Here is a tiny trained network, its code and every weight. The questions are about switching its units off for an input and a class, where a switched-off unit gives its printed mean instead of its output.

import numpy as np


def w(rows, s, z=0):
    codes = np.array(rows[::2]) - 128.0
    scale = np.full(codes.shape[1], s)
    scale[-1] = z or s
    return codes * scale


def norm(h):
    return h / np.sqrt((h * h).mean(-1, keepdims=True) + 1e-5)


def f(y):
    return np.maximum(y, 0)


def log_softmax(a):
    a = a - a.max(-1, keepdims=True)
    return a - np.log(np.exp(a).sum(-1, keepdims=True))


def net(x, mask):
    res = np.array(x, float).reshape(1, 4) / 4 @ E
    u = 0
    for l in range(4):
        y = f(norm(res) @ A[l][:, :-1].T + A[l][:, -1])
        res = res + np.where(mask[u : u + 9], y, B[l][:, -1]) @ B[l][:, :-1]
        u += 9
    return log_softmax(norm(res)[-1] @ U[:, :-1].T + U[:, -1])


A, B = {}, {}
E = w([
[147,104,127,195,91,58],'x0',
[195,157,158,159,10,106],'x1',
[177,150,176,157,168,85],'x2',
[201,153,121,19,93,70],'x3',
],0.0013)
A[0] = w([
[132,124,88,107,208,217,70],'L0N1',
[114,56,141,136,195,221,100],'L0N2',
[58,108,124,175,158,134,124],'L0N3',
[205,164,88,59,124,96,10],'L0N4',
[169,168,163,130,76,139,1],'L0N5',
[26,120,76,86,162,86,66],'L0N6',
[106,121,109,182,98,232,90],'L0N7',
[121,115,16,168,92,167,71],'L0N8',
[169,165,216,164,137,1,36],'L0N9',
],0.0022,0.00092)
B[0] = w([
[195,137,144,187,201,239,229],'L0N1',
[140,219,102,86,83,195,245],'L0N2',
[80,133,147,36,148,149,234],'L0N3',
[6,10,181,58,84,141,213],'L0N4',
[121,102,156,134,186,131,176],'L0N5',
[183,140,52,176,141,137,222],'L0N6',
[47,49,152,127,41,158,216],'L0N7',
[133,74,198,151,99,116,193],'L0N8',
[206,96,174,178,118,247,246],'L0N9',
],0.0021,0.0012)
A[1] = w([
[62,161,141,73,188,125,144],'L1N1',
[106,66,145,38,163,87,171],'L1N2',
[199,235,181,210,157,74,38],'L1N3',
[191,128,175,223,145,106,69],'L1N4',
[96,102,101,150,6,169,111],'L1N5',
[173,252,100,43,73,68,130],'L1N6',
[89,98,11,122,201,137,117],'L1N7',
[126,156,159,214,163,93,67],'L1N8',
[145,115,135,207,225,167,254],'L1N9',
],0.0024,0.0012)
B[1] = w([
[184,151,142,184,143,135,190],'L1N1',
[166,179,192,151,59,75,192],'L1N2',
[189,58,64,142,84,161,171],'L1N3',
[159,40,66,103,139,136,183],'L1N4',
[76,115,82,122,99,126,224],'L1N5',
[129,147,159,174,168,89,191],'L1N6',
[202,167,117,184,131,104,209],'L1N7',
[94,107,146,5,141,110,157],'L1N8',
[108,166,83,39,97,108,254],'L1N9',
],0.0031,0.002)
A[2] = w([
[173,84,208,125,165,122,139],'L2N1',
[182,61,140,157,94,34,141],'L2N2',
[123,162,208,98,148,94,2],'L2N3',
[102,121,121,121,202,181,26],'L2N4',
[160,142,76,114,112,192,80],'L2N5',
[137,119,120,112,87,49,129],'L2N6',
[196,97,63,166,154,98,84],'L2N7',
[143,48,156,129,115,94,101],'L2N8',
[132,191,254,102,169,98,20],'L2N9',
],0.0029,0.00073)
B[2] = w([
[139,85,104,95,36,192,175],'L2N1',
[155,150,107,91,177,217,251],'L2N2',
[181,129,246,20,131,134,156],'L2N3',
[215,201,242,146,193,139,179],'L2N4',
[127,121,141,226,139,162,190],'L2N5',
[131,242,120,153,192,167,206],'L2N6',
[193,108,72,102,147,35,189],'L2N7',
[95,146,64,11,141,181,187],'L2N8',
[88,121,255,74,93,123,178],'L2N9',
],0.0024,0.002)
A[3] = w([
[132,110,171,92,117,216,121],'L3N1',
[128,102,80,112,170,81,57],'L3N2',
[120,218,140,148,6,165,111],'L3N3',
[212,163,134,92,223,78,249],'L3N4',
[4,62,152,185,73,156,58],'L3N5',
[97,191,165,175,230,171,56],'L3N6',
[122,245,74,142,106,56,66],'L3N7',
[184,134,146,93,140,77,201],'L3N8',
[129,132,19,169,211,163,161],'L3N9',
],0.0029,0.0012)
B[3] = w([
[156,141,146,193,129,48,197],'L3N1',
[124,113,150,99,180,63,139],'L3N2',
[80,117,97,95,170,136,204],'L3N3',
[76,92,148,178,97,124,254],'L3N4',
[67,65,150,196,105,136,191],'L3N5',
[207,212,92,167,151,255,185],'L3N6',
[129,187,85,105,104,74,157],'L3N7',
[89,106,123,152,132,158,198],'L3N8',
[128,154,200,131,166,103,214],'L3N9',
],0.0038,0.0028)
U = w([
[105,100,156,148,170,106,2],'0',
[124,189,98,176,171,29,104],'1',
[81,204,53,54,69,112,123],'2',
[16,62,101,195,66,174,162],'3',
[148,223,150,202,205,219,175],'4',
[136,154,248,65,79,116,165],'5',
[231,64,78,144,67,175,171],'6',
[132,67,84,70,191,94,77],'7',
],0.012,0.0047)

Each question gives the input, the list of numbers given to net, and the class t.
The units are the neurons (one row each of A and B). Each row of codes is followed by its name. A weight is (code - 128) times the scale printed after its matrix; where a second scale follows, it is the last column's (A, B and U).
mask holds one flag per neuron, layer by layer. A switched-off neuron (its flag False) gives its mean, the last column of its row in B, instead of its output. The means were averaged over made-up inputs and are rounded, as every weight is.
A unit's drop is (log p(t) with every unit on - log p(t) with that unit switched off) / (log p(t) with every unit on - log p(t) with every unit switched off).
The circuit of an input: a set's keep is (log p(t) with only the set's units on - log p(t) with every unit switched off) / (log p(t) with every unit on - log p(t) with every unit switched off). Starting from the 12 units with the biggest drops (on a tie, the unit counted first), units are removed one at a time, each time the one whose removal leaves the highest keep (on an exact tie, the one counted first), for as long as the keep stays at least 0.8.
units of the circuit, in order: the units of the circuit, biggest drop first
k most important neurons: the k neurons with the biggest drops, biggest first
top k neurons in layer l: the k neurons of layer l with the biggest drops, biggest first
drop of u: that unit's drop, to one decimal
input [3,2,5,-7], class 3: units of the circuit, in order : [L1N7; L2N4; L2N6; L1N8]
input [-1,7,8,7], class 6: top neuron in layer 1 : [L1N3]
input [7,-5,1,0], class 1: units of the circuit, in order : [L1N9; L3N7]
input [7,-2,-1,5], class 2: units of the circuit, in order : [L0N4; L2N8; L2N6]
input [3,1,-7,3], class 2: 2 most important neurons : [L2N6; L0N9]
input [6,-2,-1,4], class 2: 4 most important neurons : [L0N4; L2N8; L0N1; L3N6]
input [4,-1,-3,0], class 1: 3 most important neurons : [L0N9; L2N6; L0N2]
input [6,-8,-8,-1], class 1: top 2 neurons in layer 2 : [L2N7; L2N2]
input [-3,5,-4,1], class 3: 2 most important neurons : [L1N9; L3N5]
input [-1,-4,-4,7], class 5: 2 most important neurons : [L1N2; L1N9]
input [-2,-6,-1,5], class 1: top 2 neurons in layer 0 : [L0N6; L0N9]
input [-2,7,-6,2], class 2: 2 most important neurons : [L0N9; L3N4]
input [-6,2,-6,2], class 3: 2 most important neurons : [L1N9; L2N5]
input [1,-3,-2,5], class 5: units of the circuit, in order : [L1N2]
input [-2,-2,-6,3], class 4: 2 most important neurons : [L0N1; L2N5]
input [2,-3,-8,4], class 1: top 2 neurons in layer 0 : [L0N6; L0N7]
input [-1,2,7,4], class 6: top 2 neurons in layer 1 : [L1N3; L1N4]
input [-1,-7,-3,4], class 4: top 2 neurons in layer 0 : [L0N1; L0N2]
input [-1,-6,-3,8], class 5: drop of L1N2 : 1.1
input [0,8,2,4], class 6: most important neuron : [L0N9]
input [-3,-7,5,6], class 5: drop of L1N2 : 0.2
input [-5,-3,4,6], class 5: drop of L3N9 : 0.0
input [-8,5,6,-2], class 6: top 2 neurons in layer 0 : [L0N2; L0N3]
